Here is a tiny trained network, its code and every weight. The questions are about switching its units off for an input and a class, where a switched-off unit gives its printed mean instead of its output.

import numpy as np


def w(rows, s, z=0):
    codes = np.array(rows[::2]) - 128.0
    scale = np.full(codes.shape[1], s)
    scale[-1] = z or s
    return codes * scale


def f(y):
    return np.maximum(y, 0)


def log_softmax(a):
    a = a - a.max(-1, keepdims=True)
    return a - np.log(np.exp(a).sum(-1, keepdims=True))


def net(x, mask):
    res = np.array(x, float).reshape(1, 5) / 4 @ E
    y = f(res @ A[0][:, :-1].T + A[0][:, -1])
    res = res + np.where(mask, y, B[0][:, -1]) @ B[0][:, :-1]
    return log_softmax(res[-1] @ U[:, :-1].T + U[:, -1])


A, B = {}, {}
E = w([
[106,180,48,107,150,71,170,165,116,159,190,128],'x0',
[160,186,122,116,172,167,136,124,182,200,135,247],'x1',
[182,119,136,192,95,28,157,119,174,126,101,153],'x2',
[9,156,156,226,187,103,136,129,55,132,25,204],'x3',
[96,186,159,109,87,124,131,110,185,139,112,126],'x4',
],0.011)
A[0] = w([
[49,189,140,199,176,112,107,173,79,99,65,156,44],'neuron 0',
[83,155,126,131,83,89,148,106,102,40,104,30,92],'neuron 1',
[120,174,177,113,148,149,149,163,214,142,146,213,253],'neuron 2',
[128,101,163,152,129,149,32,72,132,99,90,160,110],'neuron 3',
[85,122,76,124,171,88,170,171,98,173,159,108,178],'neuron 4',
[68,131,91,139,118,82,162,147,144,158,196,134,68],'neuron 5',
[21,179,87,100,167,205,85,75,76,172,160,73,62],'neuron 6',
[147,99,125,194,92,2,171,126,173,149,115,151,92],'neuron 7',
[73,150,125,144,150,69,161,156,104,196,179,108,78],'neuron 8',
],0.0089,0.0049)
B[0] = w([
[193,255,189,149,121,49,67,148,168,95,195,89,246],'neuron 0',
[165,136,82,136,115,85,188,105,43,182,186,220,200],'neuron 1',
[107,127,48,142,115,96,158,112,97,149,178,142,249],'neuron 2',
[111,44,201,188,66,97,155,133,134,187,78,71,186],'neuron 3',
[131,134,115,145,20,161,124,112,109,130,93,88,206],'neuron 4',
[170,48,122,97,140,139,154,126,206,185,52,63,174],'neuron 5',
[143,142,111,52,145,127,76,50,108,119,63,120,202],'neuron 6',
[121,126,122,37,155,194,50,58,93,66,89,152,221],'neuron 7',
[136,24,141,125,57,150,204,131,176,202,108,122,182],'neuron 8',
],0.0093,0.013)
U = w([
[229,189,170,104,131,81,92,201,235,66,248,60,107],'0',
[101,138,109,75,171,165,74,60,126,40,2,172,92],'1',
[129,79,186,169,83,121,203,184,191,229,15,92,80],'2',
[79,122,61,200,108,107,107,116,143,100,153,124,254],'3',
[110,145,105,178,155,102,203,139,46,186,177,231,97],'4',
],0.0076,0.008)

Each question gives the input, the list of numbers given to net, and the class t.
The units are the neurons (one row each of A and B). Each row of codes is followed by its name. A weight is (code - 128) times the scale printed after its matrix; where a second scale follows, it is the last column's (A, B and U).
mask holds one flag per neuron, in row order. A switched-off neuron (its flag False) gives its mean, the last column of its row in B, instead of its output. The means were averaged over made-up inputs and are rounded, as every weight is.
A unit's drop is (log p(t) with every unit on - log p(t) with that unit switched off) / (log p(t) with every unit on - log p(t) with every unit switched off).
The circuit of an input: a set's keep is (log p(t) with only the set's units on - log p(t) with every unit switched off) / (log p(t) with every unit on - log p(t) with every unit switched off). Starting from all 9 units, units are removed one at a time, each time the one whose removal leaves the highest keep (on an exact tie, the one counted first), for as long as the keep stays at least 0.8.
circuit, biggest first: the units of the circuit, biggest drop first
unit that matters most: the unit with the biggest drop
top k neurons: the k neurons with the biggest drops, biggest first
drop of u: that unit's drop, to one decimal
input [-6,6,-1,-1,-3], class 2: top 4 neurons -> neuron 3; neuron 1; neuron 7; neuron 0
input [6,-7,-1,6,6], class 4: top 3 neurons -> neuron 1; neuron 3; neuron 8
input [3,-8,-5,-5,-2], class 4: top 2 neurons -> neuron 1; neuron 0
input [7,0,1,-4,-4], class 2: circuit, biggest first -> neuron 0; neuron 5
input [-7,2,-4,-5,-3], class 2: circuit, biggest first -> neuron 0; neuron 7
input [-2,-6,-4,5,4], class 4: top 2 neurons -> neuron 1; neuron 7
input [-7,-7,0,3,5], class 2: unit that matters most -> neuron 3
input [2,-8,-5,7,-6], class 4: top 2 neurons -> neuron 1; neuron 7
input [-7,6,1,-4,-5], class 2: top 4 neurons -> neuron 0; neuron 3; neuron 1; neuron 7
input [-5,-4,-1,-4,0], class 2: top 3 neurons -> neuron 0; neuron 2; neuron 7
input [0,-8,-7,0,5], class 4: top 3 neurons -> neuron 1; neuron 7; neuron 5
input [-3,-5,6,-5,-2], class 1: circuit, biggest first -> neuron 0; neuron 7
input [6,-7,2,4,3], class 4: top 2 neurons -> neuron 1; neuron 3
input [-2,4,-7,-6,4], class 1: unit that matters most -> neuron 0
input [7,3,6,-6,-2], class 2: top 3 neurons -> neuron 0; neuron 5; neuron 8
input [8,5,-2,4,0], class 2: top 2 neurons -> neuron 8; neuron 5
input [6,-7,-7,-1,5], class 1: top 3 neurons -> neuron 6; neuron 2; neuron 3
input [4,-3,5,-4,8], class 3: top 4 neurons -> neuron 0; neuron 6; neuron 1; neuron 7
input [-3,-8,-4,-1,-5], class 4: drop of neuron 7 -> 0.1
input [3,-4,4,7,5], class 0: drop of neuron 0 -> 1.4
input [-3,-7,3,-3,2], class 4: drop of neuron 1 -> 0.7
input [-5,6,-4,5,4], class 4: unit that matters most -> neuron 2
